Below are the code and all the weights of a small trained network. Each question names an input and a class and asks about switching units off, where a switched-off unit gives its printed mean instead of its output.

import numpy as np


def w(rows, s, z=0):
    codes = np.array(rows[::2]) - 128.0
    scale = np.full(codes.shape[1], s)
    scale[-1] = z or s
    return codes * scale


def norm(h):
    return h / np.sqrt((h * h).mean(-1, keepdims=True) + 1e-5)


def f(y):
    return np.maximum(y, 0)


def log_softmax(a):
    a = a - a.max(-1, keepdims=True)
    return a - np.log(np.exp(a).sum(-1, keepdims=True))


def net(x, mask):
    res = np.array(x, float).reshape(1, 8) / 4 @ E
    u = 0
    for l in range(2):
        y = f(norm(res) @ A[l][:, :-1].T + A[l][:, -1])
        res = res + np.where(mask[u : u + 10], y, B[l][:, -1]) @ B[l][:, :-1]
        u += 10
    return log_softmax(norm(res)[-1] @ U[:, :-1].T + U[:, -1])


A, B = {}, {}
E = w([
[132,92,126,162,128],'x0',
[130,104,130,152,129],'x1',
[131,126,128,129,129],'x2',
[40,160,215,159,113],'x3',
[27,1,151,91,37],'x4',
[209,56,54,130,164],'x5',
[126,132,135,124,127],'x6',
[124,113,123,138,136],'x7',
],0.0082)
A[0] = w([
[99,80,153,83,61,254],'L0N0',
[69,48,56,60,98,113],'L0N1',
[108,117,116,186,100,69],'L0N2',
[158,70,93,36,83,42],'L0N3',
[194,54,137,92,97,37],'L0N4',
[131,235,220,176,221,113],'L0N5',
[147,213,118,61,98,147],'L0N6',
[130,48,126,255,132,127],'L0N7',
[205,155,70,153,197,200],'L0N8',
[186,197,155,198,98,208],'L0N9',
],0.0093,0.0046)
B[0] = w([
[147,46,193,35,39,231],'L0N0',
[217,198,214,178,161,207],'L0N1',
[70,111,126,132,80,137],'L0N2',
[194,208,143,195,165,171],'L0N3',
[131,150,165,165,205,162],'L0N4',
[187,133,86,213,107,235],'L0N5',
[131,115,120,197,68,182],'L0N6',
[155,224,104,117,58,183],'L0N7',
[2,91,108,52,25,254],'L0N8',
[108,177,70,190,200,214],'L0N9',
],0.0081,0.0084)
A[1] = w([
[158,110,88,152,116,173],'L1N0',
[162,152,22,145,191,91],'L1N1',
[219,12,84,77,185,139],'L1N2',
[254,57,203,78,152,128],'L1N3',
[125,96,145,149,146,25],'L1N4',
[180,150,33,175,91,102],'L1N5',
[43,182,125,171,98,226],'L1N6',
[37,173,205,170,251,2],'L1N7',
[143,94,60,90,202,51],'L1N8',
[105,81,120,89,134,49],'L1N9',
],0.0091,0.0031)
B[1] = w([
[86,118,63,133,141,188],'L1N0',
[89,36,188,91,101,208],'L1N1',
[233,161,87,151,254,172],'L1N2',
[184,216,154,202,100,235],'L1N3',
[158,102,166,121,160,128],'L1N4',
[69,154,140,70,142,254],'L1N5',
[154,103,65,138,232,244],'L1N6',
[209,151,144,141,148,135],'L1N7',
[215,63,197,44,60,146],'L1N8',
[131,94,120,172,119,134],'L1N9',
],0.0093,0.0069)
U = w([
[43,160,14,131,142,131],'0',
[208,185,100,213,157,253],'1',
[186,155,212,133,17,145],'2',
[7,96,233,121,64,35],'3',
[154,72,33,10,129,51],'4',
],0.014,0.0037)

Each question gives the input, the list of numbers given to net, and the class t.
The units are the neurons (one row each of A and B). Each row of codes is followed by its name. A weight is (code - 128) times the scale printed after its matrix; where a second scale follows, it is the last column's (A, B and U).
mask holds one flag per neuron, layer by layer. A switched-off neuron (its flag False) gives its mean, the last column of its row in B, instead of its output. The means were averaged over made-up inputs and are rounded, as every weight is.
A unit's drop is (log p(t) with every unit on - log p(t) with that unit switched off) / (log p(t) with every unit on - log p(t) with every unit switched off).
The circuit of an input: a set's keep is (log p(t) with only the set's units on - log p(t) with every unit switched off) / (log p(t) with every unit on - log p(t) with every unit switched off). Starting from the 12 units with the biggest drops (on a tie, the unit counted first), units are removed one at a time, each time the one whose removal leaves the highest keep (on an exact tie, the one counted first), for as long as the keep stays at least 0.8.
units of the circuit, in order: the units of the circuit, biggest drop first
unit that matters most: the unit with the biggest drop
k most important neurons: the k neurons with the biggest drops, biggest first
k most important neurons of layer l: the k neurons of layer l with the biggest drops, biggest first
input [6,3,-4,4,-2,-7,-3,6], class 1: units of the circuit, in order	(L0N8)
input [5,-7,3,-1,-1,-6,-8,-1], class 0: 4 most important neurons of layer 1	(L1N3 L1N5 L1N2 L1N0)
input [5,-6,-8,-1,-8,-8,-5,7], class 0: units of the circuit, in order	(L0N1 L1N3 L0N8)
input [7,8,0,0,3,-4,-2,5], class 2: units of the circuit, in order	(L0N8 L0N0)
input [-6,-2,7,3,2,7,-1,-3], class 2: 2 most important neurons of layer 0	(L0N1 L0N9)
input [1,-2,-7,-2,7,-7,-4,5], class 2: units of the circuit, in order	(L0N8 L0N1)
input [3,3,3,0,-8,-6,-1,7], class 0: units of the circuit, in order	(L0N1 L0N8 L1N3)
input [2,-5,-8,6,3,8,1,2], class 2: 2 most important neurons of layer 0	(L0N7 L0N0)
input [7,-3,-8,0,-4,-6,-2,-2], class 0: units of the circuit, in order	(L0N1 L1N3)
input [4,2,-8,-7,-8,-1,0,8], class 0: 3 most important neurons of layer 0	(L0N8 L0N0 L0N9)
input [0,-2,-5,-7,-2,6,8,-4], class 4: 2 most important neurons of layer 0	(L0N8 L0N0)
input [-4,-2,-8,-3,0,0,7,6], class 0: 2 most important neurons	(L0N0 L1N3)
input [4,-4,-8,-8,3,7,1,2], class 1: 2 most important neurons of layer 1	(L1N2 L1N3)
input [4,-7,4,-4,6,4,-5,6], class 1: most important neuron of layer 1	(L1N2)
input [5,-5,6,1,1,7,-4,-5], class 2: 2 most important neurons	(L0N7 L1N6)
input [5,2,6,-6,7,-8,8,2], class 2: 2 most important neurons	(L0N8 L0N1)
input [8,3,-6,0,-1,6,8,4], class 4: 2 most important neurons	(L1N3 L0N6)
input [0,3,0,-2,0,8,-7,0], class 4: 2 most important neurons	(L0N0 L0N8)
input [-3,-6,7,6,4,1,3,-2], class 2: 2 most important neurons	(L0N8 L0N0)
input [-7,-2,2,-6,-6,-8,8,-4], class 0: 2 most important neurons	(L0N1 L1N3)
input [-8,-2,8,-6,2,3,2,-8], class 1: unit that matters most	L0N7
input [-4,0,-3,1,-7,7,2,-4], class 0: 2 most important neurons	(L0N8 L0N0)
input [-8,5,4,7,-7,4,2,0], class 0: 2 most important neurons	(L0N8 L0N1)
input [5,4,0,-7,5,-4,2,4], class 2: 2 most important neurons	(L0N0 L1N6)
input [-7,3,1,-5,7,-8,5,-7], class 2: 2 most important neurons of layer 0	(L0N8 L0N1)
input [-1,0,-7,-7,6,1,6,5], class 1: 2 most important neurons	(L0N8 L1N2)
input [1,5,-7,6,5,4,8,-2], class 2: unit that matters most	L0N8
